[[109 136 125 133]
 [102 143 123 137]
 [125 124 132 124]
 [104 142 124 137]]
|
[[133 109 136 125]
 [137 102 143 123]
 [124 125 124 132]
 [137 104 142 124]]

[[128 128 128 127 127]
 [111 136 124 130 133]
 [140 135 127 133 138]
 [136 137 136 128 130]
 [110 145 129 123 125]
 [111 129 121 123 133]
 [141 120 121 126 117]
 [155 133 120 132 131]
 [144 123 124 126 119]
 [148 124 122 123 119]]
|
[[127 128 128 128 127]
 [133 111 136 124 130]
 [138 140 135 127 133]
 [130 136 137 136 128]
 [125 110 145 129 123]
 [133 111 129 121 123]
 [117 141 120 121 126]
 [131 155 133 120 132]
 [119 144 123 124 126]
 [119 148 124 122 123]]

[[143 118]
 [124 113]
 [144 120]
 [115 105]]
|
[[118 143]
 [113 124]
 [120 144]
 [105 115]]

[[124 134 108 130 106 126 113 126 131 124 131 129]
 [144 130 116 126 139 127 125 135 133 136 115 137]
 [136 130 111 130 124 127 115 128 133 131 121 137]
 [128 132 107 129 110 127 112 125 132 126 129 132]
 [151 131 120 121 145 130 129 139 137 139 111 133]]
|
[[129 124 134 108 130 106 126 113 126 131 124 131]
 [137 144 130 116 126 139 127 125 135 133 136 115]
 [137 136 130 111 130 124 127 115 128 133 131 121]
 [132 128 132 107 129 110 127 112 125 132 126 129]
 [133 151 131 120 121 145 130 129 139 137 139 111]]

[[151 138 119 120 122 136 136 146]
 [127 122 127 125 134 125 146 129]
 [139 132 124 126 128 125 120 129]
 [119 124 130 128 128 133 144 131]
 [143 121 122 119 143 110 144 127]
 [140 122 124 123 141 107 129 120]
 [142 129 124 125 134 112 113 121]
 [137 139 125 128 117 139 116 137]]
|
[[146 151 138 119 120 122 136 136]
 [129 127 122 127 125 134 125 146]
 [129 139 132 124 126 128 125 120]
 [131 119 124 130 128 128 133 144]
 [127 143 121 122 119 143 110 144]
 [120 140 122 124 123 141 107 129]
 [121 142 129 124 125 134 112 113]
 [137 137 139 125 128 117 139 116]]

[[122 122 143 135 112 133 124 113]
 [118 143 123 128 114 127 117 117]
 [134 113 125 122 103 118 116  99]
 [120 125 103 107 145 110 111 142]
 [130 127 110 116 108 114 111 104]
 [126 134 114 121 109 119 113 109]
 [117 131 148 140 111 138 126 115]
 [122 119 141 132 114 131 124 116]
 [114 125 114 113 151 117 116 151]
 [119 131 148 141 105 138 126 110]]
|
[[113 122 122 143 135 112 133 124]
 [117 118 143 123 128 114 127 117]
 [ 99 134 113 125 122 103 118 116]
 [142 120 125 103 107 145 110 111]
 [104 130 127 110 116 108 114 111]
 [109 126 134 114 121 109 119 113]
 [115 117 131 148 140 111 138 126]
 [116 122 119 141 132 114 131 124]
 [151 114 125 114 113 151 117 116]
 [110 119 131 148 141 105 138 126]]

[[131 101 131 125 121 123 142]
 [131 101 131 125 121 123 114]
 [131 101 131 125 121 123 136]]
|
[[142 131 101 131 125 121 123]
 [114 131 101 131 125 121 123]
 [136 131 101 131 125 121 123]]

[[154 142 128 114 119 128 128 125 121 113 122 120 119 124]
 [138 121 128 142 136 128 128 130 134 113 134 136 136 132]
 [144 136 128 119 118 128 128 126 123 119 125 122 123 126]
 [115 127 128 133 121 128 128 128 127 143 132 126 133 129]
 [103 122 128 130 128 128 128 128 130 148 129 128 129 129]
 [128 132 128 120 133 128 128 127 127 127 123 127 122 126]]
|
[[124 154 142 128 114 119 128 128 125 121 113 122 120 119]
 [132 138 121 128 142 136 128 128 130 134 113 134 136 136]
 [126 144 136 128 119 118 128 128 126 123 119 125 122 123]
 [129 115 127 128 133 121 128 128 128 127 143 132 126 133]
 [129 103 122 128 130 128 128 128 128 130 148 129 128 129]
 [126 128 132 128 120 133 128 128 127 127 127 123 127 122]]
---
[[102 122 136]
 [143 109 136]
 [110 122 124]
 [127 116 150]
 [107 122 124]]
|
[[109 136]
 [122 124]]

[[119 119 101 132 141]
 [135 155 118 109 111]
 [125 150 108 108 118]
 [102 141 142 100 132]
 [156 112 144 153 126]]
|
[[155 118]
 [150 108]]

[[119 130 127 122 129]
 [122 126 124 115 128]
 [136 129 132 157 132]
 [123 130 127 122 126]]
|
[[126 124]
 [129 132]]

[[129 130 128]
 [132 142 127]
 [133 134 152]]
|
[[142 127]
 [134 152]]

[[130 134 156 137 133]
 [128 129 128 129 127]
 [121 118 107 123 132]]
|
[[129 128]
 [118 107]]

[[148 101 146]
 [133 110 148]
 [153 117 121]]
|
[[110 148]
 [117 121]]
